Here is a tiny trained network, its code and every weight. The questions are about switching its units off for an input and a target symbol, where a switched-off unit gives its printed mean instead of its output.

import numpy as np


def w(rows, s, z=0):
    codes = np.array(rows[::2]) - 128.0
    scale = np.full(codes.shape[1], s)
    scale[-1] = z or s
    return codes * scale


def f(y):
    return np.maximum(y, 0)


def softmax(a):
    e = np.exp(a - a.max(-1, keepdims=True))
    return e / e.sum(-1, keepdims=True)


def log_softmax(a):
    a = a - a.max(-1, keepdims=True)
    return a - np.log(np.exp(a).sum(-1, keepdims=True))


def net(x, mask):
    ids = ['αβζηλπω'.index(c) for c in x.split()]
    T = len(ids)
    res = E[ids] + P[:T]
    u = 0
    for l in range(2):
        q, k, v = (res @ M[l].T for M in (Q, K, V))
        z = softmax(np.where(np.tri(T) > 0, q @ k.T / 2**0.5, -1e9)) @ v
        res = res + np.where(mask[u], z, O[l][:, -1]) @ O[l][:, :-1]
        u += 1
        y = f(res @ A[l][:, :-1].T + A[l][:, -1])
        res = res + np.where(mask[u : u + 12], y, B[l][:, -1]) @ B[l][:, :-1]
        u += 12
    return log_softmax(res[-1] @ U[:, :-1].T + U[:, -1])


Q, K, V, O, A, B = {}, {}, {}, {}, {}, {}
E = w([
[175,62,101],'α',
[235,11,248],'β',
[121,166,138],'ζ',
[124,190,101],'η',
[181,90,100],'λ',
[60,170,93],'π',
[157,63,142],'ω',
],0.013)
P = w([
[215,226,140],'0',
[14,49,96],'1',
[12,161,205],'2',
[125,192,132],'3',
[79,117,34],'4',
[9,165,208],'5',
[142,135,155],'6',
[72,78,42],'7',
[22,142,215],'8',
[130,153,154],'9',
[67,60,47],'10',
[28,125,223],'11',
],0.012)
Q[0] = w([
[109,76,91],'0.h0',
[254,95,69],'0.h0',
],0.0075)
K[0] = w([
[46,58,39],'0.h0',
[92,42,254],'0.h0',
],0.0068)
V[0] = w([
[2,102,195],'0.h0',
[160,102,122],'0.h0',
],0.0066)
O[0] = w([
[69,73,229,248],'0.h0',
[233,1,172,1],'0.h0',
],0.0057,0.00084)
A[0] = w([
[191,93,185,93],'0.n0',
[108,206,50,56],'0.n1',
[146,164,205,153],'0.n2',
[120,87,125,18],'0.n3',
[157,68,131,107],'0.n4',
[2,146,84,2],'0.n5',
[121,114,76,210],'0.n6',
[80,157,194,113],'0.n7',
[121,89,90,115],'0.n8',
[196,168,249,88],'0.n9',
[119,206,155,149],'0.n10',
[178,98,61,136],'0.n11',
],0.0093,0.0029)
B[0] = w([
[66,112,81,159],'0.n0',
[190,66,194,194],'0.n1',
[103,176,143,171],'0.n2',
[139,151,73,137],'0.n3',
[61,209,67,158],'0.n4',
[198,70,98,254],'0.n5',
[139,94,180,178],'0.n6',
[201,97,205,199],'0.n7',
[114,149,144,157],'0.n8',
[108,253,41,167],'0.n9',
[85,175,155,187],'0.n10',
[148,142,100,153],'0.n11',
],0.0067,0.0066)
Q[1] = w([
[115,124,210],'1.h0',
[244,85,111],'1.h0',
],0.011)
K[1] = w([
[231,104,37],'1.h0',
[109,1,184],'1.h0',
],0.0082)
V[1] = w([
[222,110,118],'1.h0',
[92,196,1],'1.h0',
],0.0087)
O[1] = w([
[5,110,59,214],'1.h0',
[70,135,167,254],'1.h0',
],0.013,0.0038)
A[1] = w([
[79,144,164,50],'1.n0',
[82,169,146,222],'1.n1',
[80,132,54,186],'1.n2',
[197,58,218,149],'1.n3',
[75,106,95,127],'1.n4',
[119,91,182,89],'1.n5',
[121,53,168,140],'1.n6',
[254,188,130,253],'1.n7',
[71,156,196,16],'1.n8',
[114,73,76,133],'1.n9',
[73,24,123,112],'1.n10',
[177,94,240,131],'1.n11',
],0.012,0.0045)
B[1] = w([
[175,166,51,205],'1.n0',
[180,96,198,255],'1.n1',
[218,67,173,227],'1.n2',
[212,131,82,165],'1.n3',
[140,88,157,217],'1.n4',
[74,142,203,163],'1.n5',
[113,178,103,192],'1.n6',
[2,63,118,167],'1.n7',
[134,140,45,228],'1.n8',
[110,174,26,191],'1.n9',
[154,151,110,254],'1.n10',
[219,227,82,161],'1.n11',
],0.0072,0.009)
U = w([
[166,114,31,171],'α',
[246,236,115,48],'β',
[58,254,24,17],'ζ',
[111,239,57,29],'η',
[67,79,47,189],'λ',
[59,150,148,253],'π',
[170,107,179,186],'ω',
],0.0083,0.0026)

Each question gives the input, a string of symbols that net reads in full, and the target symbol t.
The units are the heads (2 rows each of Q, K, V and O) and the neurons (one row each of A and B). Each row of codes is followed by its name. A weight is (code - 128) times the scale printed after its matrix; where a second scale follows, it is the last column's (O, A, B and U).
mask holds one flag per unit, layer by layer, with each layer's heads first. A switched-off unit (its flag False) gives its mean, the last column of its rows in O or B, instead of its output. The means were averaged over made-up inputs and are rounded, as every weight is.
A unit's drop is (log p(t) with every unit on - log p(t) with that unit switched off) / (log p(t) with every unit on - log p(t) with every unit switched off).
The circuit of an input: a set's keep is (log p(t) with only the set's units on - log p(t) with every unit switched off) / (log p(t) with every unit on - log p(t) with every unit switched off). Starting from the 12 units with the biggest drops (on a tie, the unit counted first), units are removed one at a time, each time the one whose removal leaves the highest keep (on an exact tie, the one counted first), for as long as the keep stays at least 0.8.
circuit, biggest first: the units of the circuit, biggest drop first
k most important neurons: the k neurons with the biggest drops, biggest first
k most important neurons of layer l: the k neurons of layer l with the biggest drops, biggest first
drop when u is switched off: that unit's drop, to one decimal
input π λ β ω π λ π β π ζ ω β, target β: circuit, biggest first => (1.n11)
input π ω λ ω λ β ζ λ ω α λ π, target β: 2 most important neurons of layer 0 => (0.n5; 0.n7)
input π π λ λ, target λ: circuit, biggest first => (1.n7; 1.h0)
input π ζ λ η π π ω λ λ, target β: circuit, biggest first => (1.h0; 1.n11)
input β β ω, target ζ: 4 most important neurons => (1.n8; 0.n9; 1.n0; 0.n0)
input β π λ, target ζ: 2 most important neurons of layer 1 => (1.n8; 1.n0)
input π λ α α π ω, target β: circuit, biggest first => (0.n7; 1.n11)
input π η ζ π η α, target β: circuit, biggest first => (1.h0; 1.n11)
input π α η β ζ η ζ π α π β π, target β: 2 most important neurons => (0.n7; 0.n5)
input π α α, target β: circuit, biggest first => (1.h0; 1.n11; 0.n5)
input π λ ω π α λ π ω ζ, target β: 3 most important neurons => (0.n7; 0.n5; 1.n11)
input π π ζ λ β λ, target β: 3 most important neurons of layer 0 => (0.n7; 0.n5; 0.n10)
input β π α, target ζ: 3 most important neurons of layer 1 => (1.n8; 1.n0; 1.n6)
input α ω π, target λ: circuit, biggest first => (1.h0; 1.n4)
input π ω π η π π π β η, target β: 3 most important neurons => (0.n7; 1.n11; 0.n5)
input π α π α π λ λ, target λ: 2 most important neurons of layer 1 => (1.n7; 1.n1)
input π ω π α η, target λ: 3 most important neurons of layer 0 => (0.n7; 0.n5; 0.n1)
input ζ π λ λ π π η ζ α π π, target α: most important neuron of layer 0 => (0.n5)
input β η ζ ω π π π, target π: 3 most important neurons of layer 1 => (1.n1; 1.n5; 1.n9)
input β β α λ λ π α, target λ: circuit, biggest first => (1.n7; 1.h0)
input α π η α, target λ: 2 most important neurons => (0.n5; 1.n7)
input β ω ω ζ λ λ π α π β π ω, target ζ: 4 most important neurons => (1.n8; 1.n0; 0.n0; 0.n9)
input α λ ω λ η, target λ: most important neuron of layer 0 => (0.n5)
input π ω β, target β: drop when 1.n7 is switched off => 0.2
input β λ η ω α β, target ζ: drop when 1.n1 is switched off => -0.2
input λ β π η π π, target λ: drop when 1.n9 is switched off => 0.0
input π β ω λ ω ζ, target β: drop when 0.n7 is switched off => 0.5
